Here is a tiny trained network, its code and every weight. The questions are about switching its units off for an input and a class, where a switched-off unit gives its printed mean instead of its output.

import numpy as np


def w(rows, s, z=0):
    codes = np.array(rows[::2]) - 128.0
    scale = np.full(codes.shape[1], s)
    scale[-1] = z or s
    return codes * scale


def norm(h):
    return h / np.sqrt((h * h).mean(-1, keepdims=True) + 1e-5)


def f(y):
    return y / 2 * (1 + np.tanh(0.7978845608 * (y + 0.044715 * y**3)))


def log_softmax(a):
    a = a - a.max(-1, keepdims=True)
    return a - np.log(np.exp(a).sum(-1, keepdims=True))


def net(x, mask):
    res = np.array(x, float).reshape(1, 6) / 4 @ E
    u = 0
    for l in range(3):
        y = f(norm(res) @ A[l][:, :-1].T + A[l][:, -1])
        res = res + np.where(mask[u : u + 4], y, B[l][:, -1]) @ B[l][:, :-1]
        u += 4
    return log_softmax(norm(res)[-1] @ U[:, :-1].T + U[:, -1])


A, B = {}, {}
E = w([
[151,102,133,215,226,72,248,75,189],'x0',
[100,67,172,83,164,111,181,167,36],'x1',
[140,119,22,2,195,23,85,140,148],'x2',
[120,120,127,131,136,130,123,134,137],'x3',
[234,86,70,191,155,142,88,134,54],'x4',
[137,142,132,122,143,134,134,117,119],'x5',
],0.0029)
A[0] = w([
[126,163,130,70,56,188,43,178,121,3],'L0N1',
[121,104,128,78,185,51,117,147,94,81],'L0N2',
[152,224,54,187,82,128,42,72,254,4],'L0N3',
[2,169,164,83,74,110,147,76,205,49],'L0N4',
],0.0041,0.0025)
B[0] = w([
[88,138,149,167,131,34,104,29,129,230],'L0N1',
[115,120,114,138,52,236,183,123,151,177],'L0N2',
[153,3,186,24,141,173,211,122,49,254],'L0N3',
[221,182,147,128,186,120,104,215,154,214],'L0N4',
],0.0061,0.0018)
A[1] = w([
[111,171,221,212,54,178,118,109,113,32],'L1N1',
[133,163,248,249,83,199,147,151,125,46],'L1N2',
[132,133,3,64,116,62,130,132,178,8],'L1N3',
[114,190,103,177,145,116,94,199,171,4],'L1N4',
],0.0033,0.002)
B[1] = w([
[94,105,41,155,131,147,160,137,129,197],'L1N1',
[87,119,2,78,131,164,148,139,158,251],'L1N2',
[93,167,65,154,149,202,156,125,159,148],'L1N3',
[137,176,79,168,183,109,105,148,107,83],'L1N4',
],0.0056,0.0021)
A[2] = w([
[152,112,115,195,215,60,208,51,226,128],'L2N1',
[144,135,21,24,158,83,113,127,174,7],'L2N2',
[244,77,67,189,136,149,58,116,71,82],'L2N3',
[84,163,109,107,70,140,2,160,97,63],'L2N4',
],0.0044,0.0012)
B[2] = w([
[120,141,149,134,58,94,19,74,62,252],'L2N1',
[81,109,88,254,87,216,179,156,114,188],'L2N2',
[91,232,181,61,168,103,145,216,241,230],'L2N3',
[184,107,156,231,174,57,158,34,130,204],'L2N4',
],0.0052,0.0029)
U = w([
[121,131,155,186,99,35,59,13,85,213],'0',
[73,121,1,174,112,242,183,153,153,36],'1',
[159,25,196,26,133,170,171,141,91,242],'2',
[173,252,176,105,203,88,106,240,229,1],'3',
],0.0071,0.00088)

Each question gives the input, the list of numbers given to net, and the class t.
The units are the neurons (one row each of A and B). Each row of codes is followed by its name. A weight is (code - 128) times the scale printed after its matrix; where a second scale follows, it is the last column's (A, B and U).
mask holds one flag per neuron, layer by layer. A switched-off neuron (its flag False) gives its mean, the last column of its row in B, instead of its output. The means were averaged over made-up inputs and are rounded, as every weight is.
A unit's drop is (log p(t) with every unit on - log p(t) with that unit switched off) / (log p(t) with every unit on - log p(t) with every unit switched off).
The circuit of an input: a set's keep is (log p(t) with only the set's units on - log p(t) with every unit switched off) / (log p(t) with every unit on - log p(t) with every unit switched off). Starting from all 12 units, units are removed one at a time, each time the one whose removal leaves the highest keep (on an exact tie, the one counted first), for as long as the keep stays at least 0.8.
units of the circuit, in order: the units of the circuit, biggest drop first
unit that matters most: the unit with the biggest drop
top k neurons: the k neurons with the biggest drops, biggest first
top k neurons in layer l: the k neurons of layer l with the biggest drops, biggest first
input [-2,0,2,-6,-4,-1], class 3: top 3 neurons => (L0N4; L2N1; L1N2)
input [-5,7,-7,8,1,5], class 1: top 2 neurons in layer 1 => (L1N1; L1N2)
input [-6,-8,6,1,-6,8], class 2: units of the circuit, in order => (L0N3)
input [-8,3,7,3,1,4], class 0: top 3 neurons => (L2N4; L1N2; L0N1)
input [-6,5,-5,-8,-6,4], class 0: top 3 neurons in layer 0 => (L0N3; L0N1; L0N2)
input [7,-6,7,7,-1,7], class 0: top 2 neurons => (L2N1; L1N2)
input [-3,2,-7,-2,-7,-3], class 1: top 2 neurons in layer 1 => (L1N2; L1N1)
input [-3,-6,7,-8,0,-1], class 1: top 2 neurons in layer 2 => (L2N2; L2N1)
input [-8,1,7,5,-8,-6], class 0: units of the circuit, in order => (L0N1; L2N4)
input [-6,-6,5,-5,-4,4], class 0: top 2 neurons in layer 0 => (L0N1; L0N2)
input [1,-6,-6,3,8,-5], class 3: top 3 neurons => (L2N3; L0N2; L2N2)
input [5,4,3,0,6,-2], class 3: top 2 neurons in layer 2 => (L2N3; L2N4)
input [6,6,-3,8,-8,5], class 3: top 2 neurons => (L0N4; L0N3)
input [5,4,-8,5,1,2], class 1: units of the circuit, in order => (L1N2)
input [6,-1,4,-3,1,-7], class 0: top 2 neurons => (L2N1; L1N2)
input [-4,2,4,3,-4,6], class 0: units of the circuit, in order => (L2N4; L0N3)
input [4,-2,5,-6,4,1], class 1: top 2 neurons => (L0N1; L2N2)
input [-3,-8,6,-6,1,-7], class 2: top 2 neurons in layer 1 => (L1N2; L1N1)
input [-3,7,-5,4,8,-7], class 3: units of the circuit, in order => (L2N3; L0N3)
input [6,5,6,7,2,0], class 0: units of the circuit, in order => (L2N1)
input [-6,5,-6,0,-8,-6], class 3: top 3 neurons => (L0N4; L0N3; L2N1)
input [8,8,3,-4,0,-4], class 0: top 2 neurons => (L2N1; L0N3)
input [-3,6,2,-7,-7,-7], class 3: top 2 neurons => (L0N4; L0N3)
input [-4,-7,-6,-3,4,-3], class 2: top 3 neurons => (L0N3; L2N2; L1N3)
input [8,1,2,1,-8,-5], class 0: top 2 neurons => (L2N1; L2N3)
input [6,-2,8,-6,-1,5], class 1: top 3 neurons => (L2N2; L0N1; L1N3)
input [-6,6,1,7,-8,-1], class 3: unit that matters most => L0N4
